Here is a tiny trained network, its code and every weight. The questions are about switching its units off for an input and a target symbol, where a switched-off unit gives its printed mean instead of its output.

import numpy as np


def w(rows, s, z=0):
    codes = np.array(rows[::2]) - 128.0
    scale = np.full(codes.shape[1], s)
    scale[-1] = z or s
    return codes * scale


def f(y):
    return y / 2 * (1 + np.tanh(0.7978845608 * (y + 0.044715 * y**3)))


def softmax(a):
    e = np.exp(a - a.max(-1, keepdims=True))
    return e / e.sum(-1, keepdims=True)


def log_softmax(a):
    a = a - a.max(-1, keepdims=True)
    return a - np.log(np.exp(a).sum(-1, keepdims=True))


def net(x, mask):
    ids = ['ΘΞΣΦαβδζηλμτω'.index(c) for c in x.split()]
    T = len(ids)
    res = E[ids] + P[:T]
    u = 0
    for l in range(2):
        r = res
        for j in range(3):
            rows = slice(3 * j, 3 * j + 3)
            q, k, v = (r @ M[l][rows].T for M in (Q, K, V))
            z = softmax(np.where(np.tri(T) > 0, q @ k.T / 3**0.5, -1e9)) @ v
            o = O[l][rows]
            res = res + np.where(mask[u + j], z, o[:, -1]) @ o[:, :-1]
        u += 3
        y = f(res @ A[l][:, :-1].T + A[l][:, -1])
        res = res + np.where(mask[u : u + 4], y, B[l][:, -1]) @ B[l][:, :-1]
        u += 4
    return log_softmax(res[-1] @ U[:, :-1].T + U[:, -1])


Q, K, V, O, A, B = {}, {}, {}, {}, {}, {}
E = w([
[110,87,177,53,89,139,133,124],'Θ',
[82,145,108,85,127,158,217,113],'Ξ',
[75,126,174,81,108,110,110,100],'Σ',
[199,150,141,86,120,125,225,181],'Φ',
[54,133,91,133,75,99,112,206],'α',
[61,81,148,174,146,133,134,115],'β',
[110,5,102,138,144,156,91,113],'δ',
[106,149,204,93,125,81,104,133],'ζ',
[117,149,152,81,107,88,68,137],'η',
[86,121,153,82,102,106,92,119],'λ',
[156,65,163,166,132,115,132,186],'μ',
[173,165,169,71,86,95,123,160],'τ',
[91,160,172,114,132,66,71,147],'ω',
],0.021)
P = w([
[181,62,135,152,47,5,109,71],'0',
[114,101,146,73,133,57,109,127],'1',
[117,109,144,94,122,68,146,133],'2',
[124,132,165,104,83,145,126,125],'3',
[113,144,168,110,105,135,142,139],'4',
[116,152,175,107,115,158,131,144],'5',
[110,154,176,112,130,158,139,150],'6',
[115,165,182,112,136,178,129,153],'7',
[109,167,179,112,155,188,123,156],'8',
[112,169,182,117,166,197,128,158],'9',
[105,178,181,127,168,218,117,164],'10',
[137,173,193,103,170,224,125,139],'11',
[122,194,210,109,165,237,94,157],'12',
],0.011)
Q[0] = w([
[144,91,70,129,149,45,158,85],'L0H1',
[170,119,72,110,88,159,101,110],'L0H1',
[125,169,183,176,120,228,115,135],'L0H1',
[115,156,194,93,187,181,103,151],'L0H2',
[131,125,156,163,99,176,115,155],'L0H2',
[145,155,122,138,173,110,102,87],'L0H2',
[95,146,242,58,118,201,80,153],'L0H3',
[172,174,60,196,108,156,168,80],'L0H3',
[99,150,214,1,64,59,70,154],'L0H3',
],0.0099)
K[0] = w([
[195,106,92,151,94,77,133,96],'L0H1',
[126,129,129,70,150,144,121,59],'L0H1',
[135,152,128,107,176,202,116,176],'L0H1',
[124,135,136,127,185,182,100,136],'L0H2',
[112,196,156,114,131,142,105,161],'L0H2',
[136,143,151,130,97,95,103,105],'L0H2',
[146,148,131,157,245,233,138,129],'L0H3',
[112,129,112,40,57,79,89,141],'L0H3',
[172,137,102,186,191,181,162,113],'L0H3',
],0.012)
V[0] = w([
[123,71,141,206,128,38,181,126],'L0H1',
[188,112,156,145,196,153,97,98],'L0H1',
[177,123,180,93,254,116,118,65],'L0H1',
[146,125,81,129,45,36,237,95],'L0H2',
[94,100,177,92,123,173,43,109],'L0H2',
[95,147,10,199,125,169,141,196],'L0H2',
[142,203,97,114,135,86,116,73],'L0H3',
[56,89,232,223,209,143,137,100],'L0H3',
[121,123,4,195,202,176,174,24],'L0H3',
],0.0068)
O[0] = w([
[122,132,191,92,28,181,106,130,155],'L0H1',
[133,79,135,191,131,89,184,159,42],'L0H1',
[72,170,140,162,83,53,163,150,29],'L0H1',
[97,130,190,126,153,144,75,101,149],'L0H2',
[159,133,49,76,101,118,126,68,167],'L0H2',
[73,113,118,62,189,148,109,235,63],'L0H2',
[94,96,143,132,112,52,161,173,36],'L0H3',
[98,201,192,254,104,178,168,102,186],'L0H3',
[53,103,167,93,225,108,106,147,2],'L0H3',
],0.0086,0.0079)
A[0] = w([
[27,169,42,69,87,104,187,179,130],'L0N1',
[86,111,176,227,97,96,2,124,145],'L0N2',
[105,137,102,75,166,149,142,129,253],'L0N3',
[121,129,190,150,199,93,81,43,148],'L0N4',
],0.0054,0.0033)
B[0] = w([
[137,53,89,54,96,126,254,68,146],'L0N1',
[94,115,209,163,87,103,36,118,254],'L0N2',
[115,203,184,85,10,70,161,168,204],'L0N3',
[80,88,108,28,94,129,168,142,169],'L0N4',
],0.008,0.0032)
Q[1] = w([
[127,86,76,147,228,114,173,208],'L1H1',
[109,110,126,137,187,165,144,159],'L1H1',
[168,167,223,100,2,194,164,145],'L1H1',
[166,87,92,107,149,58,113,127],'L1H2',
[160,196,185,158,58,163,115,127],'L1H2',
[107,157,129,156,102,116,98,123],'L1H2',
[117,160,128,130,150,190,132,122],'L1H3',
[156,157,144,120,113,146,106,104],'L1H3',
[139,47,111,161,155,85,141,137],'L1H3',
],0.012)
K[1] = w([
[172,160,173,93,136,75,135,41],'L1H1',
[135,130,148,123,138,93,81,80],'L1H1',
[78,148,54,139,117,156,121,231],'L1H1',
[115,170,110,76,99,71,102,149],'L1H2',
[131,100,136,197,209,156,164,171],'L1H2',
[115,90,103,165,172,161,103,135],'L1H2',
[112,217,90,120,204,131,117,123],'L1H3',
[156,244,171,112,194,127,129,144],'L1H3',
[135,94,149,109,109,114,70,103],'L1H3',
],0.011)
V[1] = w([
[232,153,150,135,158,97,115,139],'L1H1',
[178,136,208,65,161,206,206,120],'L1H1',
[124,212,136,94,87,90,121,155],'L1H1',
[97,71,99,73,98,172,191,20],'L1H2',
[177,93,155,163,162,149,194,118],'L1H2',
[186,6,113,143,145,144,138,160],'L1H2',
[197,137,198,181,153,140,2,148],'L1H3',
[79,79,29,124,107,151,97,78],'L1H3',
[216,164,120,131,166,59,136,148],'L1H3',
],0.0085)
O[1] = w([
[152,106,104,151,102,154,141,159,48],'L1H1',
[121,143,169,19,67,103,164,127,124],'L1H1',
[125,96,92,156,109,70,109,128,254],'L1H1',
[112,130,128,80,168,103,136,80,199],'L1H2',
[111,152,136,84,72,107,110,90,146],'L1H2',
[177,196,125,92,90,114,85,129,130],'L1H2',
[90,125,97,127,124,157,166,106,220],'L1H3',
[246,100,177,141,140,114,138,98,35],'L1H3',
[104,84,74,143,113,150,129,184,83],'L1H3',
],0.013,0.0082)
A[1] = w([
[67,231,123,163,138,109,99,173,251],'L1N1',
[35,233,167,167,197,158,103,84,228],'L1N2',
[79,117,173,66,115,209,61,104,148],'L1N3',
[170,91,79,253,165,226,55,72,54],'L1N4',
],0.0059,0.0023)
B[1] = w([
[175,34,216,106,146,114,86,40,199],'L1N1',
[233,54,102,117,120,133,253,239,252],'L1N2',
[156,213,81,217,191,223,193,200,241],'L1N3',
[88,217,57,9,202,81,100,170,189],'L1N4',
],0.0056,0.013)
U = w([
[168,160,61,136,162,66,173,105,180],'Θ',
[195,2,203,66,133,140,87,167,145],'Ξ',
[121,136,105,121,152,83,149,62,136],'Σ',
[9,164,123,133,160,104,91,142,136],'Φ',
[172,167,109,8,233,249,123,132,172],'α',
[136,79,190,151,132,144,229,147,150],'β',
[45,226,207,62,185,54,153,120,122],'δ',
[56,166,109,159,110,44,183,55,65],'ζ',
[200,77,68,128,108,104,191,122,70],'η',
[143,42,139,58,101,165,148,26,2],'λ',
[116,183,171,188,50,196,116,82,132],'μ',
[63,120,78,24,107,112,176,152,134],'τ',
[67,122,138,128,127,84,153,17,76],'ω',
],0.0054,0.0051)

Each question gives the input, a string of symbols that net reads in full, and the target symbol t.
The units are the heads (3 rows each of Q, K, V and O) and the neurons (one row each of A and B). Each row of codes is followed by its name. A weight is (code - 128) times the scale printed after its matrix; where a second scale follows, it is the last column's (O, A, B and U).
mask holds one flag per unit, layer by layer, with each layer's heads first. A switched-off unit (its flag False) gives its mean, the last column of its rows in O or B, instead of its output. The means were averaged over made-up inputs and are rounded, as every weight is.
A unit's drop is (log p(t) with every unit on - log p(t) with that unit switched off) / (log p(t) with every unit on - log p(t) with every unit switched off).
The circuit of an input: a set's keep is (log p(t) with only the set's units on - log p(t) with every unit switched off) / (log p(t) with every unit on - log p(t) with every unit switched off). Starting from the 12 units with the biggest drops (on a tie, the unit counted first), units are removed one at a time, each time the one whose removal leaves the highest keep (on an exact tie, the one counted first), for as long as the keep stays at least 0.8.
circuit, biggest first: the units of the circuit, biggest drop first
unit that matters most: the unit with the biggest drop
top k neurons: the k neurons with the biggest drops, biggest first
k most important neurons of layer l: the k neurons of layer l with the biggest drops, biggest first
heads that matter: for each layer, one digit per head in row order, 1 if its drop is at least 0.15 and else 0, layers parted by /
input Ξ β μ τ ζ ζ, target μ: unit that matters most : L1H2
input Θ ω δ α ζ μ λ α, target μ: top 2 neurons : L1N4; L1N2
input α α Φ Θ, target τ: circuit, biggest first : L1H3; L0H2
input Φ Ξ β δ α Ξ Θ Φ α Φ, target τ: top 2 neurons : L0N3; L0N1
input τ α τ Σ η α Σ μ λ ω ω η Θ, target μ: heads that matter : 001 / 010
input α δ λ α Θ α, target α: circuit, biggest first : L0H1; L1H2
input λ Θ α β δ α δ Θ μ α τ, target μ: heads that matter : 001 / 010
input Θ Θ Θ, target λ: circuit, biggest first : L0H2; L1H3; L1H1
input ζ μ Θ μ ω α δ α α Φ Θ Σ α, target τ: 2 most important neurons of layer 0 : L0N3; L0N1
input μ α λ Ξ α, target δ: top 3 neurons : L0N1; L1N2; L0N3
input ζ α Φ ζ μ μ α λ Θ μ η Φ μ, target μ: heads that matter : 100 / 010
input δ Θ α, target δ: circuit, biggest first : L0H3; L1H2
input μ ζ Φ α λ μ α ω, target μ: circuit, biggest first : L1H2; L0H3
input β ζ α, target β: unit that matters most : L1N2
input Φ α Θ α Θ Φ Φ ω ζ, target τ: circuit, biggest first : L1H3; L0H3
input τ Φ ω, target τ: heads that matter : 011 / 101
input β Σ η α λ α Ξ μ Σ Φ Σ, target τ: heads that matter : 111 / 001
input Φ ζ μ Φ Ξ, target δ: circuit, biggest first : L0H2; L1H1; L1H3
input α μ Θ λ β Φ Φ α α μ τ α τ, target μ: circuit, biggest first : L1H2; L0H3
input Φ μ μ δ, target α: heads that matter : 000 / 100
input β α Σ λ Φ μ β μ η α Θ ω Σ, target μ: top 2 neurons : L0N4; L1N4
input α μ Φ α α β ζ α η, target β: circuit, biggest first : L0H3; L1N2; L1H2
input α Θ μ α Θ ζ α Σ ζ Φ α, target τ: unit that matters most : L0N1
input β ω β α η α Θ α Φ η α μ, target μ: heads that matter : 011 / 110
input λ Φ α μ α μ μ τ β, target β: circuit, biggest first : L1N2; L0H3
input λ η Φ α α α β Θ β α η β, target β: circuit, biggest first : L0H3; L1N2
input τ μ δ Ξ, target δ: heads that matter : 000 / 101
